Below is a small trained network, with its code and all its weights. Each question gives an input and a target symbol and asks what happens when units are switched off, that is, made to give their printed mean instead of their output.

import numpy as np


def w(rows, s, z=0):
    codes = np.array(rows[::2]) - 128.0
    scale = np.full(codes.shape[1], s)
    scale[-1] = z or s
    return codes * scale


def norm(h):
    return h / np.sqrt((h * h).mean(-1, keepdims=True) + 1e-5)


def f(y):
    return y / 2 * (1 + np.tanh(0.7978845608 * (y + 0.044715 * y**3)))


def softmax(a):
    e = np.exp(a - a.max(-1, keepdims=True))
    return e / e.sum(-1, keepdims=True)


def log_softmax(a):
    a = a - a.max(-1, keepdims=True)
    return a - np.log(np.exp(a).sum(-1, keepdims=True))


def net(x, mask):
    ids = ['ΓΔΛΞΨαβεζτ'.index(c) for c in x.split()]
    T = len(ids)
    res = E[ids] + P[:T]
    q, k, v = (norm(res) @ M[0].T for M in (Q, K, V))
    z = softmax(np.where(np.tri(T) > 0, q @ k.T / 3**0.5, -1e9)) @ v
    res = res + np.where(mask[0], z, O[0][:, -1]) @ O[0][:, :-1]
    y = f(norm(res) @ A[0][:, :-1].T + A[0][:, -1])
    res = res + np.where(mask[1:13], y, B[0][:, -1]) @ B[0][:, :-1]
    return log_softmax(norm(res)[-1] @ U[:, :-1].T + U[:, -1])


Q, K, V, O, A, B = {}, {}, {}, {}, {}, {}
E = w([
[176,163,81,119,103,116,136,142,109,192,146],'Γ',
[126,199,144,114,107,194,122,3,171,112,152],'Δ',
[212,145,98,128,122,105,149,111,108,173,115],'Λ',
[21,95,78,177,124,75,120,184,145,65,23],'Ξ',
[137,142,125,101,131,71,100,60,169,61,142],'Ψ',
[85,163,145,197,151,112,150,246,119,122,131],'α',
[34,85,95,123,142,74,149,124,117,66,129],'β',
[172,180,94,127,123,105,139,121,127,209,97],'ε',
[185,169,102,152,139,104,150,100,130,201,62],'ζ',
[206,139,103,117,139,108,140,141,119,193,99],'τ',
],0.025)
P = w([
[77,127,170,120,105,132,75,130,101,116,106],'0',
[120,116,111,67,68,127,254,176,124,123,74],'1',
[132,181,108,105,139,138,144,155,123,115,96],'2',
[146,166,104,108,142,143,139,154,117,111,106],'3',
[152,151,104,111,145,142,137,155,113,113,115],'4',
[158,142,104,121,151,136,135,143,111,115,118],'5',
[157,133,104,125,155,134,135,144,113,122,125],'6',
[153,131,103,127,150,132,134,150,113,130,138],'7',
[155,125,104,133,155,128,134,144,114,133,137],'8',
[151,120,103,138,158,128,134,147,115,140,145],'9',
[151,114,105,144,158,126,135,145,119,142,143],'10',
[147,107,104,148,160,126,131,145,119,150,147],'11',
[144,98,104,149,161,126,130,146,120,156,148],'12',
],0.021)
Q[0] = w([
[180,131,203,133,131,160,84,121,157,144,150],'h0',
[40,96,169,126,152,109,56,124,169,2,180],'h0',
[137,89,131,94,113,108,143,139,110,124,124],'h0',
],0.0094)
K[0] = w([
[145,147,114,117,145,121,88,91,109,107,145],'h0',
[145,173,1,130,187,78,190,136,172,73,138],'h0',
[161,118,102,122,159,124,71,129,86,145,131],'h0',
],0.012)
V[0] = w([
[57,167,104,155,115,183,115,101,111,111,216],'h0',
[112,121,122,82,76,99,59,176,75,171,152],'h0',
[127,164,123,172,246,149,115,188,124,134,137],'h0',
],0.011)
O[0] = w([
[141,186,108,131,138,7,195,177,151,160,218,46],'h0',
[134,195,87,127,85,137,76,167,208,46,180,221],'h0',
[220,172,184,76,166,188,122,58,156,160,148,251],'h0',
],0.012,0.0025)
A[0] = w([
[122,129,48,132,145,66,158,93,89,175,148,116],'n0',
[133,93,75,161,89,112,103,106,57,157,78,87],'n1',
[58,52,56,137,133,114,61,123,150,35,106,46],'n2',
[235,145,99,134,110,130,109,107,167,162,167,253],'n3',
[193,176,162,105,169,164,136,133,146,191,173,109],'n4',
[37,68,72,162,124,84,105,186,122,7,80,154],'n5',
[185,165,93,99,9,128,92,152,101,142,44,18],'n6',
[89,109,126,104,147,186,126,161,41,110,60,157],'n7',
[138,123,122,151,124,62,132,169,100,197,130,200],'n8',
[53,157,191,45,114,177,140,37,176,48,146,130],'n9',
[84,140,112,173,140,60,121,224,130,57,100,215],'n10',
[187,157,104,87,83,158,109,56,238,138,146,87],'n11',
],0.015,0.0072)
B[0] = w([
[199,62,108,154,175,167,118,166,109,132,155,187],'n0',
[125,106,115,36,162,136,98,179,98,126,177,159],'n1',
[182,127,102,173,197,175,229,141,78,174,119,192],'n2',
[59,159,149,132,112,118,126,66,150,152,65,248],'n3',
[179,65,122,179,173,163,95,96,98,152,163,232],'n4',
[138,143,210,138,131,120,67,79,180,85,134,218],'n5',
[139,75,152,221,197,177,75,69,81,220,148,186],'n6',
[97,175,80,57,75,76,190,131,148,81,146,210],'n7',
[120,184,170,134,127,179,82,100,158,129,96,181],'n8',
[58,184,64,60,61,58,163,158,181,59,89,185],'n9',
[120,100,53,58,78,59,181,144,120,72,137,237],'n10',
[153,152,110,54,80,79,164,251,91,41,161,200],'n11',
],0.016,0.015)
U = w([
[25,172,223,138,121,75,123,135,185,101,129,237],'Γ',
[186,106,45,94,151,105,233,189,92,114,155,41],'Δ',
[193,105,58,161,192,161,159,85,106,60,179,32],'Λ',
[89,96,249,196,144,135,124,187,169,157,139,250],'Ξ',
[171,58,141,93,99,152,51,151,161,87,123,112],'Ψ',
[216,178,168,99,91,119,127,114,114,147,137,105],'α',
[158,125,71,144,80,135,127,72,195,154,85,92],'β',
[120,125,139,207,97,74,115,141,36,102,104,114],'ε',
[87,113,130,69,138,122,114,114,82,163,143,125],'ζ',
[158,143,137,144,84,241,117,185,138,65,82,108],'τ',
],0.011,0.018)

Each question gives the input, a string of symbols that net reads in full, and the target symbol t.
The units are the heads (3 rows each of Q, K, V and O) and the neurons (one row each of A and B). Each row of codes is followed by its name. A weight is (code - 128) times the scale printed after its matrix; where a second scale follows, it is the last column's (O, A, B and U).
mask holds one flag per unit, heads first, then neurons. A switched-off unit (its flag False) gives its mean, the last column of its rows in O or B, instead of its output. The means were averaged over made-up inputs and are rounded, as every weight is.
A unit's drop is (log p(t) with every unit on - log p(t) with that unit switched off) / (log p(t) with every unit on - log p(t) with every unit switched off).
The circuit of an input: a set's keep is (log p(t) with only the set's units on - log p(t) with every unit switched off) / (log p(t) with every unit on - log p(t) with every unit switched off). Starting from the 12 units with the biggest drops (on a tie, the unit counted first), units are removed one at a time, each time the one whose removal leaves the highest keep (on an exact tie, the one counted first), for as long as the keep stays at least 0.8.
units of the circuit, in order: the units of the circuit, biggest drop first
unit that matters most: the unit with the biggest drop
k most important neurons: the k neurons with the biggest drops, biggest first
drop when u is switched off: that unit's drop, to one decimal
input α Δ Δ Λ Δ β α ζ Γ α β α β, target Λ: units of the circuit, in order	n11, n3
input α Ψ ζ Ξ Λ ζ Δ ε α β α, target Λ: units of the circuit, in order	h0, n4
input Ψ Δ Λ α β Δ Δ β α Γ ζ Γ, target Ψ: 2 most important neurons	n0, n8
input β Δ Ψ Λ α τ α α Ξ Γ Δ, target Δ: units of the circuit, in order	h0, n5
input Ξ β Λ ζ, target Ξ: units of the circuit, in order	n6, n10
input Δ α α α τ Δ Ψ Ψ, target Δ: 3 most important neurons	n2, n9, n3
input β Ψ Δ Ψ α Δ α α Ψ, target Λ: 4 most important neurons	n2, n5, n11, n10
input τ β α τ Λ α ζ, target τ: units of the circuit, in order	h0
input α α β ζ τ ζ β Δ β ε, target α: 4 most important neurons	n11, n4, n3, n10
input β β α α Δ ε α ζ, target β: 2 most important neurons	n8, n0
input α Δ τ α Δ ε τ β Δ Γ, target α: 2 most important neurons	n11, n4
input β Δ ζ Δ τ Δ, target Λ: 2 most important neurons	n0, n5
input β Δ ε, target β: 3 most important neurons	n8, n11, n10
input α β Δ Ψ α α Ξ Δ α τ, target α: most important neuron	n11
input Ψ ε Γ α β α Ψ α ζ, target Ψ: 3 most important neurons	n0, n10, n8
input Λ Γ α Ψ τ Λ ζ, target Λ: 4 most important neurons	n2, n6, n5, n10
input ε ζ β Ξ Δ Λ ε, target ε: 2 most important neurons	n6, n11
input Λ Λ ζ α ε β ζ Ψ Ψ Δ, target Γ: 3 most important neurons	n9, n2, n10
input Ψ α β ζ α α, target Λ: drop when n6 is switched off	0.2
input Ξ ζ β Γ τ, target Ξ: unit that matters most	n6
input ζ Γ Δ β ζ τ β α Δ ζ τ, target ζ: drop when n1 is switched off	0.2
input β α Δ β ε ζ, target β: drop when n0 is switched off	0.5
